Each row has a class, written as a number after it.
[  25   60  -39    7  -30  -27  -13   43  -60   53  -25  -12   26  -14
  -92  -24  -25   20  -50 -114   14  -37   38   12   30   90  -74   58
   29   19   14   33  -25  -88    9   30  -13  -30]
4
[  -4  -25   10   -2   -2   -1  -47  -13 -106  -12  -64  -29   -5  -34
   18  -62  -29   54   56   50   22  -46  -22    4   49   84  -12   16
   38   91  -24  -16  -72  -20   57  -55   35  -68]
4
[-11  -5  -8  15  -7  55 -14  -8  35  -3  -7  13 -28   0  10  23 -19  25
   4 -21 -17   8 -30 -27  -1 -23 -42  -9 -32 -20  -4 -36  11  -6  11  -7
 -44   3]
2
[-15   1  33  11  25 -42  41 -35  26  46 -14  -9  33 -25  14  12  27  19
   5  37 -16 -26  -5  -1 -51 -11 -53 -30 -29  -3 -52 -35   1 -32  16  -9
  14  -1]
6
[ 34  -3 -26  -6  27  26  25  -9  54  -9  44   1 -11  56  12  16  17 -22
   9 -11 -15  -3  -6 -11 -39 -37  32 -40 -59  -5  34 -12   0  10 -44   6
 -17   6]
3
[ 46  20 -17  44  18  38 -37 -30  87  34   4 -37 -50  -5 -10   0 -16  -2
  15 -34 -26 -37 -42  14  38 -32  -5  18 -64  29  60 -28  31   8  -8  -5
 -15 -26]
1
[  7   6  22 -29  21 -15  -3   1 -63  -9 -26   2 -26  48  -8  -6 -28  10
  24   8 -42 -48  44 -13 -14  49  22   2  18   5   2  13 -15 -36 -28   1
 -19 -12]
7
[ 19   2 -16 -39 -33  -5  -8  31   0  -1  79   7  20   4 -25  16 -27  32
 -23 -75  44 -49  62 -33 -34 -14 -44  -7  20 -23  45 -20 -22 -53  -6 -12
  -4  43]
7
[-56  11  37   9 -16 -24   2 -19  22  -4  -5  -8  37 -31 -17  43 -12 -11
   0  26 -20   8  10  -2  -8  15 -24 -12  32  -9 -37  -9  30 -45  54   2
  27 -12]
0
[ 12  32 -13  24  -4  47  58  20  -8  -8  25   6   2  25  22 -30   3   6
   3  14  53   9   0  11 -25  -6  22  28 -21  29  55  -2 -34   5 -22 -18
   3 -19]
5
[-33   2  13 -17  41  33   4 -34 -13  -9 -39 -24  10  40  19  74 -36   9
  48  -2 -40 -55  29 -28 -24   4  18 -21  -1  -4 -50 -27   8 -45  11  21
   4  -9]
1
[ 19   8  -9  20   8  19  24  19   2 -13  52  23  -4  34 -17 -11   0   2
  12  39   0 -30 -40  -3 -40 -38  38   6 -16  12  23  -4  12  17 -28 -20
 -19 -16]
0
[  4 -15  12  38  60 -16  34  -5  59  18 -34   4 -36 -14  16  12 -40   6
  17  44  -3 -24   2 -24 -52 -44 -44 -16 -48   5 -48 -10  40 -31  -5 -15
  24 -13]
8
[ -21   51    9   26   21  -22   -7    2   27  -16   20 -103  -38  -39
  -21  -73  -13   -1    3  -56   33   50   86   12   24   -5  -36    4
   39   -8   38  -30   21   -2  -10    9   11  -32]
3
[-32  11 -48  -5  45  30  18  -1  29  44 -18  16  30  41 -24  56 -44  -4
 -17  96   5 -54  29  -1 -40 -26 -23   8  29 -21 -73 -50  47 -62  95  23
  10 -14]
8
[-56   4 -26   0 -21  15  40 -44  42  20 -35  12   6  19 -14  22 -11 -10
  11  58 -35 -50  13 -14 -18 -53 -14   0   1 -24 -94 -41  58 -40  60   8
   8 -17]
8
[-14  45  -8  15  18  25   5   5  32   2  57  31 -17 -38 -52 -25 -13  19
  -6 -33   8   9 -14   3  15  17  -6  -8 -15 -20  19 -28  18 -42  -1  28
 -36 -43]
2
[  6 -43 -17   1  -2 -18 -21  19  -7  50  -8 -51  16 -27  18 -13 -10   5
  39  38  19 -69  -9 -21  23   8 -15  22 -47  31 -40  39  57 -69  19  -6
 -26 -50]
1
[-18  62 -21  31  31  15  12   1  42  30  -1 -46 -23   6 -46 -45 -15  24
  -1 -36  48 -17  44  22   6 -51   9  21  32  25  34 -46   8  29   4  18
  30 -13]
0
[  2  -8 -27   6 -86 -13 -45  59  -2  48 -41  27  26 -93 -16 -41 -19  -1
   9  38  27 -53 -33 -17   1  -8  31  43  29  52  24  27 -52  12  39 -12
  14  -7]
3
[-10  57  -7  49 -12 -48 -33  19  -4  -7 -24  10 -27 -47 -58 -70 -11  -2
  -1  -8   6  -2 -35  31  50  -9 -11  48  21  32   9 -19  10 -41  31 -16
  -6 -48]
8
[-19 -41 -18  47  36  23 -21  14  73  36 -34 -18 -11 -56 -11   2 -35 -23
 -16 -20 -35   7 -38 -10 -47   8 -41  15  43   4 -25 -12  29  -7  59  40
  20 -12]
0
[ 17 -39 -13   0  21  16  12  -1   4  12 -59  25   0  -7  11   9 -15  44
   6   3   5  -1 -26 -35 -32   0   1  27 -15   7 -28 -15  -3  -7  14 -16
   4 -15]
7
[-16  69  13  50  35  22  14  20  75   1   1 -44  35 -20 -45 -57  20 -17
  16 -28   0  33 -32  57  74 -32 -15  42 -64  32  57  46  15  18   3  18
 -15 -25]
4
[ 30 -16 -18   7  -2  14  22  18 -17 -15  23  28  -9  54 -11  -1   7  -4
  37  68 -21 -14 -18  -5 -43 -27  11  27 -32  -9  10  -1   7  10 -42 -13
 -29 -28]
8
[-26  19  25  -9  51 -57 -23  32 -67  10  17  21 -36 -13 -51 -29 -18  38
  47  95  -6 -71  28 -13 -41 -45  62  61 -27  -8  -2 -20 -37 -34   1 -38
  23 -25]
2
[  15  -30    4   28   17  -48  -26  -12  -16   33 -111  -53  -59  -29
    1   23  -40   30   73  -24  -29  -64  -15   -9    6   76  -46  -23
  -37   29  -17   57  -71  -49   -8  -47   29  -57]
3
[ -5  25  -3  -9 -47 -15  -3   1 -60   7 -41  81  66  37 -13  -7   6  17
 -10  17  50 -20 -13  23   1  17 -36   1 100  55   6 -54 -24 -28  20  30
 -39 -15]
7
[ 19  17  22  17 -24 -10 -10  22 -63  -1   8 -34  44  16 -19 -13  -8  31
  13   5  26 -16  35 -22 -19  35 -20  40  39  25  65 -18 -29 -41  25 -39
 -23 -42]
0
[-34 -20  47  76  92 -39  26 -21 -16  -1 -28 -53 -68  -4  29 -55 -40 -12
  72  88  21 -45  47   0 -65 -68 -17 -16  20  30  19 -35 -11  31  -2 -38
  39 -41]
6
[ -43  -18  -39   -8  -19   24  -45  -34  -93   -4  -15 -106  -32  -15
   37   56    9    8   56   -7  -46  -14    4    4  -28   42   20  -16
  -41  -43  -51    2  -18  -19  -41  -22    9  -63]
3
[ -2  39   8 -11  39  -8   0   4 -36 -22  30 -19   5 -19 -12  -3  -1  10
   0  33  38  23   0  30  34   0   5 -20   0 -18 -13   6   9 -13   1  -4
  -4  -7]
2
[ -36   35   -2   33  -25  -35  -66    0  -58   28  -80 -104  -57  -51
   50   22  -42  -14   16    5    1  -13   25   13  -15   89    1  -16
   71  -14  -12   11  -19  -77   25   -4  -15  -90]
5
[-42  29 -19  18 -43  13  -7  15  11  33  14  67  32 -43  12  -4  -8   5
 -53 -22  32   2 -47   9  14 -12   7 -56   5  22 -10   3  16 -21  49   9
 -27  16]
5
[  40  -66    3    7  -16   10    4   31   21    1   56  -55   -1  -39
   -2  -43   -6   32  -11   14  -43  -26   -5  -65 -114   -7    2   79
   63  -12  -20  -23    9   60   15  -22   27    9]
4
[  9 -15 -18  14  47  34  40 -31  12   5 -26  -5 -32 -18 -20 -17 -42  16
   5 -10   1  -4  14  -7   4  -1 -66  12   0 -27 -38 -18   6 -33  52  -3
  20 -31]
1
[-16 -14 -14  -5 -27  13 -26 -42   2  17   1  42  31 -59 -10  38  -5   4
  15  66 -33  -4 -55 -10 -28  -3   0 -81  30 -17 -22 -42  -8 -19  65  -5
 -11 -38]
2
[-28  -9  -1  15 -19  -2 -12 -30  49 -12 -23  -7 -29 -38  17  23 -21   9
  33  -6   0 -24 -36  -9  20  -5 -58 -34 -19   7 -42 -54  11 -35   5 -19
   2 -13]
6
[ 22  13 -25 -13 -12  11  34 -37  43 -13  28  -3  -4  19  -8  60 -30 -31
 -49 -25  25   0  37  -4 -32  -5 -63 -25  48 -23 -38 -66  62 -41 -14  34
  31  20]
0
[-79  71  15  32   4  11 -14  14  29 -11 -15  40  45 -77 -64 -57 -17  24
  33   2 -12  18 -33  29  48 -47  -6   5   9  11  28 -37   0 -17  55   4
 -23 -36]
5
[ 10  -4  28  14  33   1  36   5 -90  -2  -3   7  36  -6  11  -6 -18  -1
 -16  30  10 -53   6  11 -28  32 -35  64  23 -17 -48  12  13 -44  18  10
 -12  -9]
8
[ 30 -42   5   9  70 -47 -35  45 -11 -38  13 -42 -88 -39  17 -49 -42 -20
  19  88  48  50   7   1  31  54  22  32   1  -9 -14  37  40 -17 -10 -18
   5 -67]
3
[-17  18 -17   2 -22  26   6  -7   6   0   0  23 -12  20   9  17   7 -12
  10   8 -12   1 -13  -1 -16 -52   8  -7 -41  -4  -6 -14  -6 -14  -7   1
  -8  -3]
1
[-45  24 -49  38  45  59  20 -11  52   5 -17 -53 -34  -3  -1 -24 -32   4
  38 -13 -12 -26 -26  15  31 -43  26 -44 -63  35   4  15   3  -7  39 -39
  26 -18]
5
[-38 -38  30  42   0 -23   2  50 -55 -21  77  62  17 -24  27 -27  -7  11
  -8  60  28 -58 -72 -22 -60  14  33  33   6  41 -29  13 -13 -42  43 -47
 -10 -17]
3
[  0  18 -25  14 -18  41   9  21 -30  17 -32  35  11 -25 -24 -16 -34  51
   0  -1  11  -7 -21 -24  -2 -23 -16  -1   3  14 -15  -4 -16   3  37 -26
 -14 -12]
1
[-70  59 -24  17  14   7   8  10  19  28  36   3 -14   6 -55 -35  -6   7
  -7 -45  34   4  47  42  73 -27 -24  21 -66   5  16  -5  52 -43  -8  24
  -4 -14]
5
[ -9 -14  47 -12  13 -40  15 -25 -40  39 -12  56 -43 -25  80 -35   7  22
  24  99  43 -22  10  12 -28  -1   7 -57 -51  10 -23  -7 -20 -11 -47  -6
  -4 -36]
5
[-19  13  -1  11  37  29  24 -38  16  -5 -51  56 -27  -3  12  10 -20  28
   8  16 -10  -2 -22  -2 -37 -58   7  -1 -11 -28 -21 -70 -28   7  25  -8
  10  -5]
5
[ -4  28 -20  39  14   7 -39  -8 -21  -9 -25  15 -22 -43 -50 -54 -34   8
  -6 -15  12  15 -30  13  47 -31  -1   5  41  17  11 -51  55  18  15   7
 -29 -45]
0
[-16 -24 -37  10  46  36  -9  21  19   1  54 -22  -1 -36   8 -38 -13  -8
 -16 -65  43  18  17 -13  -3 -23 -36 -20 -19   2  18 -42  11 -18  16  23
  -2  19]
6
[-92  70 -21  44 -24  49 -23   3  18  -8  14 -60 -32 -29   3  21 -15  17
 -14 -93  11  38   8  12  -8 -40 -13 -41 -14 -15   0 -23   2  -1  -4  -9
  12   0]
0
[  23   59  -21   -1   11   11   -4  -46 -108   -5  -66 -112  -37   -2
   -5   40  -42   17   12  -32   19   -5   73   24   32  112  -10  -10
   46    9    0  -26  -46  -25  -21  -22   55  -43]
6
[ 15  15  -4  -6   1   6  12  28  -4 -24  21 -18   9 -26   0 -38 -31  16
   1 -55  53 -33  11  -7  24   8   2  26  43  19   4 -12  26 -12 -23  18
 -11  12]
5
[ 29  17 -32  28   1  37  14   1  25  10   9 -15 -37  39 -24 -30 -11  -7
   9   3 -18 -30 -17  -4 -23 -15  25  14   8  12  38 -20  13  13 -13   0
 -28 -41]
0
[ 14 -20  -4 -18   9  27   2  14 -46  21  -1  -5   4   6  -1   2 -11  56
   4  30 -21 -24  -5 -40  -1  14 -21  14 -56 -15 -35  13  12 -25  13 -38
 -40   1]
2
[ 26  -1 -13  18  66  -2  90  -8 -62 -10 -46   6  15  38 -15   7 -27  41
  -3  45  15 -40  12 -27 -63 -29  -5  35   9  -7 -86 -10  20 -19  23 -39
  28  -8]
8
[-28  23   7  17   4  -6  43 -35   0  29 -31 -10  25 -19 -24  12 -25  35
  -7  48 -10 -47  10 -15 -48 -14 -37 -13  43  -2 -72 -45  26 -35  59 -24
  29 -27]
0
[ -3 -14  -8  13 -26 -31  11 -29  52  23   4 -27 -10 -11 -27  16   7  -8
  -7 -50 -30 -12  16 -22 -14  24 -19  -5   7 -30 -19   4  30 -30  17  12
  -3 -27]
3
[-25  -3  24  16  20  30 -18   8  90  13  -9  66  -3 -16  17 -11 -28 -47
 -38  29 -20  15 -40  13  11 -15 -51 -20  11   8  -7 -25  40 -23  52  55
 -36  21]
0
[ -1  94  -4  27  16 -42  48 -14 -74 -40 -50 -95 -47  29 -48  -3 -20  31
  49 -28  -5 -28  45  23  -5  48  37   7  41  24 -28  18 -42 -26 -44 -48
  68 -53]
8
[ 24  -8 -23 -22  30   3  -1 -19  -4   7 -62 -29  -1 -10   9   5 -42  -8
  27  17   1 -24  53 -55 -34 -25  11 -57  15  24  18 -34 -46 -51  51 -21
  29  -3]
2
[-35  -4  -9   5 -29   2 -44   4 -65  10 -40  77 -25 -28   2  32 -28  35
  22  65  37  20 -28   1 -19  43  15 -27  24  23 -15 -37 -47 -12   4  -9
  19 -66]
0
[-13 -12   7  -5  -9   3  18  27  14  -8  39  32  -5  -7  23   8  -5  -6
 -61  12  24  35   0 -20  -2  22 -46  35 -27   5 -56 -33  52 -35  -2   4
   4  46]
6
[ 39   7 -46  10  -8  17  19  21  10 -19  37 -28  -2  25 -27   6   5 -17
  10  22 -19  21 -12  -6 -53  -5  19  11   8 -10  18 -10  15  18 -45  -6
 -10 -32]
3
[  7  72 -27  26  59  11 -28  17  10   2  15 -23   3 -31 -60  -8 -19 -14
  -9  56 -15  47 -34  46  25 -10   9 -27   6  -3  30  -8  24 -12  30   1
 -18 -38]
2
[ 56 -64   1  -3   5 -32 -30  29 -46 -18  43  87  16  -3  33   8   6 -10
 -22  32  44  31 -55 -11 -18  75 -34   2 -12  41  -3 -21   6 -77 -10   5
 -21 -30]
8
[ 43  47 -10 -14  -5  -1 -18 -16 -36 -39   0 -24  -4  30 -38  29 -27   9
   6 -31 -22 -13   2  21  40  35 -54   0 -19  36  -1 -29  14 -30 -67 -16
  13  -4]
4
[-15  31   4  11  51  33 -33  10   5 -10  37  18 -22   5  -7 -33 -22 -24
  -3  16  18  -4  -3  38  54 -60   2  29 -32   5  30 -26  37  -1   5  30
 -28   6]
1
[-22   4 -21  18  -9  26  21 -17  22  59 -35 -13  49 -53 -11   9  -3  49
 -26 -16  -2 -24 -17 -18 -33 -18  -4   6   4 -12 -32  -2   8 -10  77 -18
  12 -13]
7
[  5   1   6   3  27 -19  -1 -13  19   6  -1  45 -30 -39  10  -9 -51   9
 -31   7  35 -27  -4   4  29 -10 -66 -14 -17   8 -35 -42  47 -61  16  -9
   5  11]
5
[ -6   4  -9 -33  -6 -25 -15  -2 -30 -41 -18 -46  -7  13 -12  72 -15  39
  23   5   3  27  54 -30 -49  -1  11  14  37 -20 -39 -56 -24  14 -29 -30
  69  17]
3
